Here is a tiny trained network, its code and every weight. The questions are about switching its units off for an input and a target symbol, where a switched-off unit gives its printed mean instead of its output.

import numpy as np


def w(rows, s, z=0):
    codes = np.array(rows[::2]) - 128.0
    scale = np.full(codes.shape[1], s)
    scale[-1] = z or s
    return codes * scale


def f(y):
    return np.maximum(y, 0)


def softmax(a):
    e = np.exp(a - a.max(-1, keepdims=True))
    return e / e.sum(-1, keepdims=True)


def log_softmax(a):
    a = a - a.max(-1, keepdims=True)
    return a - np.log(np.exp(a).sum(-1, keepdims=True))


def net(x, mask):
    ids = ['ΔΠμξσφψ'.index(c) for c in x.split()]
    T = len(ids)
    res = E[ids] + P[:T]
    q, k, v = (res @ M[0].T for M in (Q, K, V))
    z = softmax(np.where(np.tri(T) > 0, q @ k.T / 2**0.5, -1e9)) @ v
    res = res + np.where(mask[0], z, O[0][:, -1]) @ O[0][:, :-1]
    y = f(res @ A[0][:, :-1].T + A[0][:, -1])
    res = res + np.where(mask[1:25], y, B[0][:, -1]) @ B[0][:, :-1]
    return log_softmax(res[-1] @ U[:, :-1].T + U[:, -1])


Q, K, V, O, A, B = {}, {}, {}, {}, {}, {}
E = w([
[213,171,112,203],'Δ',
[82,48,137,107],'Π',
[120,139,108,250],'μ',
[51,160,52,150],'ξ',
[113,125,175,232],'σ',
[205,100,148,107],'φ',
[94,163,8,213],'ψ',
],0.016)
P = w([
[131,153,147,255],'0',
[116,107,110,213],'1',
[123,88,87,200],'2',
[129,75,65,189],'3',
[126,67,53,174],'4',
[130,57,42,169],'5',
[137,54,31,155],'6',
[134,47,25,158],'7',
],0.0063)
Q[0] = w([
[136,189,172,81],'H1',
[139,134,69,248],'H1',
],0.014)
K[0] = w([
[74,167,45,254],'H1',
[245,48,39,94],'H1',
],0.0083)
V[0] = w([
[142,243,95,181],'H1',
[254,188,151,72],'H1',
],0.0097)
O[0] = w([
[93,3,121,253,243],'H1',
[169,10,26,88,2],'H1',
],0.0082,0.00042)
A[0] = w([
[63,115,113,63,212],'N1',
[161,98,234,119,113],'N2',
[129,89,179,157,5],'N3',
[124,112,90,9,54],'N4',
[70,144,129,62,175],'N5',
[74,157,141,126,83],'N6',
[124,124,122,166,89],'N7',
[99,68,104,113,26],'N8',
[155,85,174,126,162],'N9',
[169,155,179,142,191],'N10',
[170,128,86,96,253],'N11',
[61,150,212,115,82],'N12',
[114,168,212,75,161],'N13',
[179,97,79,127,94],'N14',
[79,125,60,112,69],'N15',
[102,68,162,86,134],'N16',
[159,193,138,132,195],'N17',
[162,154,212,120,116],'N18',
[92,98,155,83,160],'N19',
[107,158,94,114,80],'N20',
[76,158,167,124,103],'N21',
[163,162,148,63,136],'N22',
[172,135,180,152,108],'N23',
[201,149,164,127,150],'N24',
],0.014,0.0061)
B[0] = w([
[184,124,115,207,169],'N1',
[218,57,47,50,152],'N2',
[142,145,173,75,165],'N3',
[22,205,127,35,154],'N4',
[186,99,127,208,165],'N5',
[132,170,119,79,176],'N6',
[154,143,144,80,218],'N7',
[196,203,139,92,159],'N8',
[151,103,40,76,174],'N9',
[171,80,140,120,189],'N10',
[59,107,164,158,250],'N11',
[120,162,153,29,192],'N12',
[81,200,95,235,178],'N13',
[94,166,183,88,254],'N14',
[181,80,181,126,184],'N15',
[173,170,123,144,144],'N16',
[186,122,115,89,191],'N17',
[133,129,52,109,161],'N18',
[182,210,85,187,143],'N19',
[154,92,118,142,150],'N20',
[128,164,142,79,187],'N21',
[68,65,201,87,157],'N22',
[138,103,159,133,168],'N23',
[114,74,87,254,170],'N24',
],0.0085,0.008)
U = w([
[208,71,66,172,216],'Δ',
[47,140,96,188,123],'Π',
[20,146,163,91,168],'μ',
[121,133,254,149,25],'ξ',
[177,115,193,67,4],'σ',
[50,102,116,70,217],'φ',
[163,178,96,111,110],'ψ',
],0.0092,0.0042)

Each question gives the input, a string of symbols that net reads in full, and the target symbol t.
The units are the heads (2 rows each of Q, K, V and O) and the neurons (one row each of A and B). Each row of codes is followed by its name. A weight is (code - 128) times the scale printed after its matrix; where a second scale follows, it is the last column's (O, A, B and U).
mask holds one flag per unit, heads first, then neurons. A switched-off unit (its flag False) gives its mean, the last column of its rows in O or B, instead of its output. The means were averaged over made-up inputs and are rounded, as every weight is.
A unit's drop is (log p(t) with every unit on - log p(t) with that unit switched off) / (log p(t) with every unit on - log p(t) with every unit switched off).
The circuit of an input: a set's keep is (log p(t) with only the set's units on - log p(t) with every unit switched off) / (log p(t) with every unit on - log p(t) with every unit switched off). Starting from the 12 units with the biggest drops (on a tie, the unit counted first), units are removed one at a time, each time the one whose removal leaves the highest keep (on an exact tie, the one counted first), for as long as the keep stays at least 0.8.
circuit, biggest first: the units of the circuit, biggest drop first
top k neurons: the k neurons with the biggest drops, biggest first
drop when u is switched off: that unit's drop, to one decimal
input Π ξ Π σ σ, target ψ: circuit, biggest first	(H1; N18; N17)
input ξ φ ξ σ ξ φ, target φ: top 2 neurons	(N4; N11)
input Δ μ φ Π, target Δ: circuit, biggest first	(N1; N14)
input Δ μ Π φ ξ, target Δ: top 4 neurons	(N1; N15; N5; N20)
input ψ Π φ φ φ, target μ: circuit, biggest first	(H1; N4; N11)
input μ Π μ, target ψ: circuit, biggest first	(H1; N17; N18)
input ξ φ ξ φ Δ φ, target μ: circuit, biggest first	(H1; N4; N11; N14)
input μ σ φ ψ Π, target Δ: top 4 neurons	(N1; N5; N14; N19)
input μ Δ Δ Π φ μ Π, target Π: top neuron	(N4)
input μ ξ μ ξ σ, target σ: top 2 neurons	(N2; N12)
input ψ Δ σ Π μ ξ ψ, target ψ: top 2 neurons	(N17; N6)
input μ μ σ, target σ: top 3 neurons	(N2; N12; N3)
input Π φ μ μ φ, target φ: drop when N22 is switched off	0.2
input φ Δ ψ σ, target Δ: drop when N4 is switched off	0.2
input σ μ φ, target Δ: drop when N9 is switched off	0.1
input μ σ Δ σ σ, target Δ: top neuron	(N9)
input μ φ μ ξ, target Δ: top 3 neurons	(N1; N15; N5)
